Here is a tiny trained network, its code and every weight. The questions are about switching its units off for an input and a class, where a switched-off unit gives its printed mean instead of its output.

import numpy as np


def w(rows, s, z=0):
    codes = np.array(rows[::2]) - 128.0
    scale = np.full(codes.shape[1], s)
    scale[-1] = z or s
    return codes * scale


def norm(h):
    return h / np.sqrt((h * h).mean(-1, keepdims=True) + 1e-5)


def f(y):
    return y / 2 * (1 + np.tanh(0.7978845608 * (y + 0.044715 * y**3)))


def log_softmax(a):
    a = a - a.max(-1, keepdims=True)
    return a - np.log(np.exp(a).sum(-1, keepdims=True))


def net(x, mask):
    res = np.array(x, float).reshape(1, 7) / 4 @ E
    u = 0
    for l in range(3):
        y = f(norm(res) @ A[l][:, :-1].T + A[l][:, -1])
        res = res + np.where(mask[u : u + 9], y, B[l][:, -1]) @ B[l][:, :-1]
        u += 9
    return log_softmax(norm(res)[-1] @ U[:, :-1].T + U[:, -1])


A, B = {}, {}
E = w([
[89,62,44,84,147],'x0',
[128,73,134,147,10],'x1',
[129,128,127,130,129],'x2',
[127,127,128,129,129],'x3',
[128,128,128,127,128],'x4',
[126,128,129,128,128],'x5',
[74,182,61,209,108],'x6',
],0.011)
A[0] = w([
[156,214,190,114,93,16],'L0N1',
[88,86,28,54,130,34],'L0N2',
[230,190,223,145,107,43],'L0N3',
[108,156,153,135,250,49],'L0N4',
[198,217,236,164,90,47],'L0N5',
[35,62,163,127,24,34],'L0N6',
[122,138,19,40,107,32],'L0N7',
[98,60,56,86,147,3],'L0N8',
[254,21,219,57,165,33],'L0N9',
],0.0064,0.0037)
B[0] = w([
[110,56,137,182,153,142],'L0N1',
[126,100,188,159,154,176],'L0N2',
[84,95,168,168,139,206],'L0N3',
[237,134,92,97,134,172],'L0N4',
[93,35,174,211,195,225],'L0N5',
[205,160,106,119,165,182],'L0N6',
[111,97,173,169,151,145],'L0N7',
[113,94,184,156,166,148],'L0N8',
[1,217,120,13,41,254],'L0N9',
],0.0078,0.0036)
A[1] = w([
[95,44,65,87,156,16],'L1N1',
[135,92,158,148,33,113],'L1N2',
[131,41,130,197,170,4],'L1N3',
[96,84,118,185,148,40],'L1N4',
[114,2,55,83,149,57],'L1N5',
[178,173,132,107,202,24],'L1N6',
[75,172,73,204,117,72],'L1N7',
[193,75,113,135,29,26],'L1N8',
[111,189,60,195,107,60],'L1N9',
],0.0099,0.0034)
B[1] = w([
[96,131,207,220,128,195],'L1N1',
[210,154,26,121,226,242],'L1N2',
[117,90,211,79,135,170],'L1N3',
[154,90,198,76,176,163],'L1N4',
[77,123,196,249,169,242],'L1N5',
[173,145,58,173,99,173],'L1N6',
[100,161,211,8,56,254],'L1N7',
[213,155,22,132,218,192],'L1N8',
[91,119,197,2,54,239],'L1N9',
],0.0074,0.0037)
A[2] = w([
[99,92,207,239,144,64],'L2N1',
[141,72,184,21,127,23],'L2N2',
[175,184,96,115,193,32],'L2N3',
[156,165,63,116,187,22],'L2N4',
[191,152,201,195,112,77],'L2N5',
[150,202,89,114,198,93],'L2N6',
[229,154,11,143,174,78],'L2N7',
[59,152,144,52,65,64],'L2N8',
[209,88,50,153,72,2],'L2N9',
],0.011,0.0036)
B[2] = w([
[38,87,101,192,203,253],'L2N1',
[104,221,127,99,11,198],'L2N2',
[156,114,62,155,113,163],'L2N3',
[166,67,102,137,120,157],'L2N4',
[68,13,114,144,170,181],'L2N5',
[198,79,99,151,62,175],'L2N6',
[254,103,60,134,121,215],'L2N7',
[172,199,170,36,91,253],'L2N8',
[208,111,72,158,168,157],'L2N9',
],0.0091,0.0062)
U = w([
[97,210,150,38,53,251],'0',
[57,80,153,208,176,90],'1',
[250,130,34,149,124,43],'2',
],0.017,0.0015)

Each question gives the input, the list of numbers given to net, and the class t.
The units are the neurons (one row each of A and B). Each row of codes is followed by its name. A weight is (code - 128) times the scale printed after its matrix; where a second scale follows, it is the last column's (A, B and U).
mask holds one flag per neuron, layer by layer. A switched-off neuron (its flag False) gives its mean, the last column of its row in B, instead of its output. The means were averaged over made-up inputs and are rounded, as every weight is.
A unit's drop is (log p(t) with every unit on - log p(t) with that unit switched off) / (log p(t) with every unit on - log p(t) with every unit switched off).
The circuit of an input: a set's keep is (log p(t) with only the set's units on - log p(t) with every unit switched off) / (log p(t) with every unit on - log p(t) with every unit switched off). Starting from the 12 units with the biggest drops (on a tie, the unit counted first), units are removed one at a time, each time the one whose removal leaves the highest keep (on an exact tie, the one counted first), for as long as the keep stays at least 0.8.
circuit, biggest first: the units of the circuit, biggest drop first
top k neurons: the k neurons with the biggest drops, biggest first
top k neurons in layer l: the k neurons of layer l with the biggest drops, biggest first
drop of u: that unit's drop, to one decimal
input [7,-7,-4,3,-2,7,-3], class 1: circuit, biggest first	(L1N5)
input [8,-6,4,-8,7,-1,8], class 0: circuit, biggest first	(L1N7 L2N1)
input [4,5,-4,3,-2,-5,3], class 2: top 3 neurons	(L1N8 L0N5 L1N2)
input [-7,6,-2,-4,4,-4,-6], class 1: top 2 neurons in layer 1	(L1N7 L1N9)
input [-2,-6,5,-2,8,-1,6], class 0: top 2 neurons	(L1N9 L1N7)
input [7,4,-4,8,1,-2,7], class 0: top 4 neurons	(L1N7 L1N9 L0N5 L2N8)
input [7,5,5,-1,2,1,7], class 0: top 2 neurons	(L1N7 L0N5)
input [2,5,-2,4,-5,-7,-4], class 2: top 3 neurons	(L1N8 L1N2 L1N7)
input [-5,-7,-5,-8,-6,-4,-5], class 2: top 2 neurons	(L1N6 L1N7)
input [-6,-1,4,5,-2,0,4], class 1: drop of L0N5	0.6
input [0,-7,-7,5,-6,3,-5], class 2: drop of L1N9	0.2
input [8,-2,1,-7,-3,-8,3], class 1: drop of L0N5	0.0
input [1,5,-1,-4,-2,5,3], class 2: drop of L1N8	0.1
